Fiv: [160 143 159 172 182 170 171 187 126 120 107 139 102 132 179 117  98 180
 122]
Zugi: [120 129  79  91  99 151 119 102 153 102  96 111 111 142 122 137 132  99
 121]
foso: [150 132 111 140 114 113 109 120 123 108 167 155  88 135 149 120 124 156
  95]
ril: [120  87  89 120  74  68  77  78 125 111  96 114 133  94 149 116 165 153
 154]
gozos: [152 120 153  26 152 135 127 145 112 139  37 114 136 120 154 115  94  22
  99]
gubu: [139 130 110  96 112  77  78 125  68 108 128 109 103 113 136 134 109 137
 104]
fud: [126 163  95 115 122 153 106 117 105 104 159 140 102 150 144 150  56 112
  87]
next: [120  87  89 120  74  68  77  78 125 111  96 114] -> [133  94 149]
next: [111  96 114 133  94 149] -> [116 165 153]
count gozos: [151] -> 0
next: [ 68  77  78 125] -> [111  96 114]
count foso: [120] -> 2
count ril: [121] -> 0

ril: [145 110 142 150 129 115 116 130 132 126 120 132  61 135 120 117 145 121
 117 130 124 137 161 100 122 148 145 155 121 133]
gozos: [146 114 160 157 126 136 133  89 120 129  75 115 134 120 119 126 111 122
 111 118 133 119 118 120 138 133 123 115 119 149]
foso: [117 142 156 125 126 142 161 123 129 136 167 124 121 116 140 151 148 120
 139 115 108 143 135 120 119 144 126 132 125 127]
taz: [ 95 114  79 152 125 101 130 111 129 126  84 126 130 119 123 133 110 132
  87 125 124 153 111 141 135 113 112 146 125 204]
duf: [115 145 136 150 129 129 130 125 136 114 203 141 120 140 139 139 129 139
 159 133 132 100 146 130 137 119 134 133 127 110]
gubu: [144 133 124 133 114 137 130  92 139 139 101 136 143 120 119 111 122 126
 120 153 120  51 147 114 113  98 123 121 117 123]
fud: [125 117 181  96 123 114 114 116 130 139 165 157 121 102 127 142 163 129
 144 144 133 124 133 113 131 129 150 135 133 132]
next: [135 113 112] -> [146 125 204]
count gubu: [120] -> 3
next: [120 119 126 111 122] -> [111 118 133]
next: [144 133 124 133 113] -> [131 129 150]

ril: [157 160 122 111 137 153 136 125 112 103 101 148 135 170 122 145 139 118
 128  74 119  82 110 159]
sola: [176  65  92 168 187 177 112 162 114 103 101 148 135 170 122 145 139 118
 128 147 119  82 110 159]
fud: [111 192 177 102 189 229 173 168 132 176  65  90 168 187 177 112 162 114
 135 118 216  50 107 138]
next: [176  65  90 168 187 177 112 162 114] -> [135 118 216]
count ril: [125] -> 1

Gesu: [160 119  86 119 167 167 175  45]
Zugi: [120 119  86  92 131 167 169 164]
sola: [160 119 132  92 131 167 169 133]
count sola: [133] -> 1
count Gesu: [119] -> 2

sola: [126 147 130 139 120 167 149 147 174 131 156 149 106 151 128  96 141 130
 145 144 132 117 158 123 143 157 126 130 148 134 132 126 122 114 104 127
 136  87 150 118 124 139  96 114 102 175 137 136 137 162  80 123 142 128
 150 139 118 142]
gozos: [120 117  97 135 139 116 119 191 145 125 112 132 124 151 154 126 141 133
 114 169 151 141 156 114 126 161 138  94 112 144 143 110 106 126 121 147
 162 131 113 125 135 140 141 116 153 107 157  98 109 168 105 142 143 120
 145  93 135 104]
ril: [194  99 136  84 104 115 105  86 130 104  86  82 105 150 107 148  80  88
  91 153 102  94 112 147 143 101 141 105  87 102 105 132 110 121 148 126
 127 216  79 112 112 108 186 169 148 186 164  81 111 101 163 127 141 152
 132 115 150 124]
Fiv: [120 117  97 135 139 116 119 191 145 125 112 132 124 151 154  96 141 133
 114 169 151 141 156 114 126 161 138 126 112 144 143 110 112 126 121 147
 162 131 113  99 135 140 141 116 153 107 157 112 126 168 105 126 143 120
 145  93 112 104]
duf: [120 117  97 135 139 116 119 191 145 125 112 132 124 151 109 126 141 106
 114 169 151 141 156 114 126 161 138  94 112 144 143 135 106 126 121 147
 162 131 113  99 135 140 125 116 153 107 157  98 109 168 105 142 143 120
 145  93 135 161]
foso: [136  92  39 144 161 109  95 194  99 135  84 104 115 168  86 130 104  86
  82 187 109  99 154 148 129 130 164 105  75 137 163 144 115 128 163 167
 148 228  78  99 143 133 174 165 154 180 157  71 123 175 163 138 158 163
 151 110 142 156]
next: [194  99 135  84 104 115 168  86 130 104  86  82] -> [187 109  99]
count Fiv: [126] -> 5
q: [120 117  97 135 139 116 119 191 145 125 112 132 124 151 154 126 141 133
 114 169 151 141 156 114 126 161 138  94 112 144 143 110 106 126 121 147
 162 131 113 125 135 140 141 116 153 107 157  98 109 168 105 142 143 120
 145  93 135 104] -> gozos
count ril: [105] -> 4

foso: [136 151 130 166 127 146  95 152 111 144 131 156 141 101 117 102 145 104
 169 153 130 106]
fud: [200  64 235 144 126 163  91  70 109 169 179 146 115  81 105 132 151 164
 152 132 145 175]
duf: [123 155 131 117 115 129  76 148 142 121 157 127  18 155 114 119  93 101
 157 144 143 124]
ril: [132 127 108 144 135 123 113 104 124 103 101 125 121 124 100 139 186 121
 124 101 131 124]
Zugi: [116 143  96 101 102 132  94 125 144 138 120 121 125 115 140 158 147  92
 148 166 102 147]
gozos: [101 142 112 128 118 118 122 120 129 111 104 123 112 116  96 140 149 137
 119 124 116 103]
next: [123 113 104] -> [124 103 101]
count ril: [124] -> 4
next: [144 126 163  91  70] -> [109 169 179]

ril: [116 134 219  67 132 150]
duf: [113 136 220  71 132 150]
Puv: [118 129 217  64 130 151]
gubu: [121 126 218  62 129 152]
taz: [111 140 218  74 133 149]
foso: [138 218 126  59 128 152]
Fiv: [126 119 214  57 128 152]
Zugi: [107 143 218  77 135 148]
next: [126 119] -> [214  57 128]
next: [126 218] -> [ 62 129 152]
next: [140 218] -> [ 74 133 149]
next: [134 219] -> [ 67 132 150]

Gesu: [169 158 157 145 109 180  97 180  97 116 168 146  97  80 132 146 169  81
 124 169 152  97 163]
gubu: [ 92  97  98 109 148  74 116  75  98 140  87 109 161 177 124 110  85 177
 133 132 103 177  98]
gozos: [ 95 101 100 111 146  80 117  80 101 139  90 111 157 172 126 112  90 172
 131 132 106 171  95]
ril: [116  75  98 110  88 110 161 176 124 110  86 110 178 203 123  99  63 204
 134 134  90 202 110]
Puv: [162 157 156 145 109 179 138 179 157 116 167 146  97  81 132 146 169  81
 124 124 151  81 163]
taz: [ 93  98  98 109 148  74 116  75  98 140  88 110 161 176 124 110  87 176
 132 132 102 177  92]
next: [116  75  98 140  88 110 161 176 124 110  87 176] -> [132 132 102]
count Gesu: [96] -> 0
count ril: [109] -> 0

ril: [124 188 206 103 152  95  97 123 183 171  73  97  87 124 125 169 136 188
 150 102 123 129 151 180 113 166 141 212 137 160  99 126 123 161 111 149
 108 113 148 145 209 167 129 109]
fud: [122 112 130  89  90 132 141 161 113 117  71 101 140  79 157 145 125 130
 103 121 114  78 176 120  76 159 110 135 102 139 186 188 109 100 134 171
 139 116  89  92 103 136 128  85]
Puv: [122 112 130  89  90 132 141 161 113 117  71 101 140  79 157 145 130 130
 103 114 114  78 130 120  76 159 114 135 102 139 186 188 109 100 134 171
 139 116 130  92 103 136 102 115]
count Puv: [131] -> 0
next: [212 137 160] -> [ 99 126 123]

Zugi: [184  45 217 163]
Puv: [ 92 220  63 112]
gubu: [ 91 220  63 109]
fud: [ 92 220  63 109]
q: [ 91 220  63 109] -> gubu
q: [ 92 220  63 109] -> fud

Fiv: [163 168 177 168]
foso: [174 189 174 174]
gubu: [57 55 47 57]
duf: [218 218 175 218]
Gesu: [196 206 201 197]
Puv: [163 168 155 168]
Zugi: [53 62 56 43]
sola: [186 178 219 188]
q: [53 62 56 43] -> Zugi
q: [163 168 177 168] -> Fiv
count duf: [218] -> 3
q: [196 206 201 197] -> Gesu
count foso: [173] -> 0

Fiv: [ 43 165  93 140 110 135]
duf: [161  93 165 161 158 182]
gozos: [ 43 109 131 103 110 135]
fud: [116  93 139 148  91 128]
sola: [ 43  43  43 110 110 110]
foso: [ 93 166 131  89 123 152]
count sola: [110] -> 3
next: [ 93 165] -> [161 158 182]

Zugi: [183 180  93 164  79  68]
Gesu: [171 180  94 164 162  61]
fud: [183 180  93 164 163 192]
Fiv: [193 194 163 181 171 208]
ril: [181 177  90 166 162 192]
foso: [162 162 162 163 162 162]
Puv: [171 180  94 164 162 179]
duf: [180 183  87 169 162 191]
count foso: [162] -> 5
count Gesu: [171] -> 1
count Puv: [180] -> 1
q: [183 180  93 164  79  68] -> Zugi
count Puv: [162] -> 1

taz: [132 128 131 102 134 143]
Gesu: [158 164 181 123 144 152]
fud: [158 164 181 136 139 121]
gozos: [164 178  82 177 138  97]
ril: [182 164 181 123 144 132]
Puv: [158 164 181 123 144 123]
gubu: [114 147 136 117  81 161]
q: [158 164 181 136 139 121] -> fud
q: [182 164 181 123 144 132] -> ril
count Puv: [181] -> 1

Gesu: [170 170 169 170]
fud: [ 40  40  93 144]
gubu: [ 96 145  96 143]
gozos: [ 40 170  93 144]
q: [ 40  40  93 144] -> fud
q: [170 170 169 170] -> Gesu
q: [ 40 170  93 144] -> gozos
count gubu: [143] -> 1
count Gesu: [170] -> 3
count fud: [144] -> 1

